Below is a small trained network, with its code and all its weights. Each question gives an input and a class and asks what happens when units are switched off, that is, made to give their printed mean instead of their output.

import numpy as np


def w(rows, s, z=0):
    codes = np.array(rows[::2]) - 128.0
    scale = np.full(codes.shape[1], s)
    scale[-1] = z or s
    return codes * scale


def norm(h):
    return h / np.sqrt((h * h).mean(-1, keepdims=True) + 1e-5)


def f(y):
    return y / 2 * (1 + np.tanh(0.7978845608 * (y + 0.044715 * y**3)))


def log_softmax(a):
    a = a - a.max(-1, keepdims=True)
    return a - np.log(np.exp(a).sum(-1, keepdims=True))


def net(x, mask):
    res = np.array(x, float).reshape(1, 3) / 4 @ E
    u = 0
    for l in range(2):
        y = f(norm(res) @ A[l][:, :-1].T + A[l][:, -1])
        res = res + np.where(mask[u : u + 4], y, B[l][:, -1]) @ B[l][:, :-1]
        u += 4
    return log_softmax(norm(res)[-1] @ U[:, :-1].T + U[:, -1])


A, B = {}, {}
E = w([
[190,236,134,67,74,182,50],'x0',
[252,102,99,111,140,110,187],'x1',
[59,159,165,33,141,158,219],'x2',
],0.0038)
A[0] = w([
[97,204,127,58,139,161,225,4],'0.n0',
[110,79,111,202,156,103,152,147],'0.n1',
[141,86,137,120,114,137,194,19],'0.n2',
[58,104,125,60,135,124,255,66],'0.n3',
],0.0095,0.0037)
B[0] = w([
[87,1,149,53,140,39,145,218],'0.n0',
[99,83,164,12,106,114,148,223],'0.n1',
[110,169,93,105,188,21,100,150],'0.n2',
[174,205,108,214,107,212,114,254],'0.n3',
],0.0075,0.0065)
A[1] = w([
[36,166,133,180,118,132,39,2],'1.n0',
[30,121,147,198,105,188,109,41],'1.n1',
[100,161,105,191,187,126,191,161],'1.n2',
[7,114,155,124,107,129,72,37],'1.n3',
],0.014,0.0022)
B[1] = w([
[34,151,202,137,201,137,145,221],'1.n0',
[177,12,109,5,97,42,157,223],'1.n1',
[74,148,177,134,160,134,97,206],'1.n2',
[205,216,60,238,89,192,95,254],'1.n3',
],0.012,0.0068)
U = w([
[193,201,52,230,56,193,104,253],'0',
[111,8,130,7,121,40,186,96],'1',
[2,187,226,157,244,121,129,46],'2',
],0.0076,0.00044)

Each question gives the input, the list of numbers given to net, and the class t.
The units are the neurons (one row each of A and B). Each row of codes is followed by its name. A weight is (code - 128) times the scale printed after its matrix; where a second scale follows, it is the last column's (A, B and U).
mask holds one flag per neuron, layer by layer. A switched-off neuron (its flag False) gives its mean, the last column of its row in B, instead of its output. The means were averaged over made-up inputs and are rounded, as every weight is.
A unit's drop is (log p(t) with every unit on - log p(t) with that unit switched off) / (log p(t) with every unit on - log p(t) with every unit switched off).
The circuit of an input: a set's keep is (log p(t) with only the set's units on - log p(t) with every unit switched off) / (log p(t) with every unit on - log p(t) with every unit switched off). Starting from all 8 units, units are removed one at a time, each time the one whose removal leaves the highest keep (on an exact tie, the one counted first), for as long as the keep stays at least 0.8.
circuit, biggest first: the units of the circuit, biggest drop first
unit that matters most: the unit with the biggest drop
top k neurons: the k neurons with the biggest drops, biggest first
top k neurons in layer l: the k neurons of layer l with the biggest drops, biggest first
input [-7,-7,-4], class 0: unit that matters most -> 1.n3
input [-8,0,-4], class 0: circuit, biggest first -> [1.n1, 0.n0, 1.n0, 0.n1]
input [-4,-1,-3], class 0: top 2 neurons -> [1.n1, 1.n3]
input [-1,-1,5], class 1: top 2 neurons -> [0.n3, 0.n0]
input [-4,-4,1], class 1: top 3 neurons -> [1.n1, 0.n3, 0.n0]
input [-5,-8,8], class 1: top 2 neurons -> [1.n1, 0.n3]
input [-5,6,1], class 2: top 4 neurons -> [0.n0, 0.n3, 1.n1, 1.n3]
input [3,-3,-4], class 2: top 2 neurons -> [1.n0, 0.n1]
input [8,-4,-2], class 2: top 2 neurons -> [1.n0, 0.n0]
input [-4,2,2], class 2: circuit, biggest first -> [0.n3, 1.n3]
input [-8,-3,6], class 1: top 2 neurons -> [0.n3, 1.n1]
input [2,-2,-3], class 2: top 2 neurons in layer 0 -> [0.n1, 0.n0]
input [-4,7,1], class 2: top 2 neurons -> [0.n0, 1.n1]
input [7,8,1], class 1: top neuron -> [1.n3]
input [-4,-7,1], class 1: top 4 neurons -> [1.n1, 0.n0, 1.n0, 0.n3]
input [-5,1,2], class 2: top 2 neurons in layer 1 -> [1.n2, 1.n3]
input [-5,-2,2], class 1: top 2 neurons in layer 0 -> [0.n3, 0.n1]
input [-2,1,3], class 2: top 2 neurons in layer 1 -> [1.n2, 1.n3]
input [-3,4,6], class 2: top 2 neurons in layer 0 -> [0.n3, 0.n0]
input [1,-2,5], class 0: unit that matters most -> 0.n0
input [-1,4,2], class 2: top 2 neurons in layer 0 -> [0.n3, 0.n2]
input [7,3,5], class 1: top 2 neurons in layer 1 -> [1.n3, 1.n0]
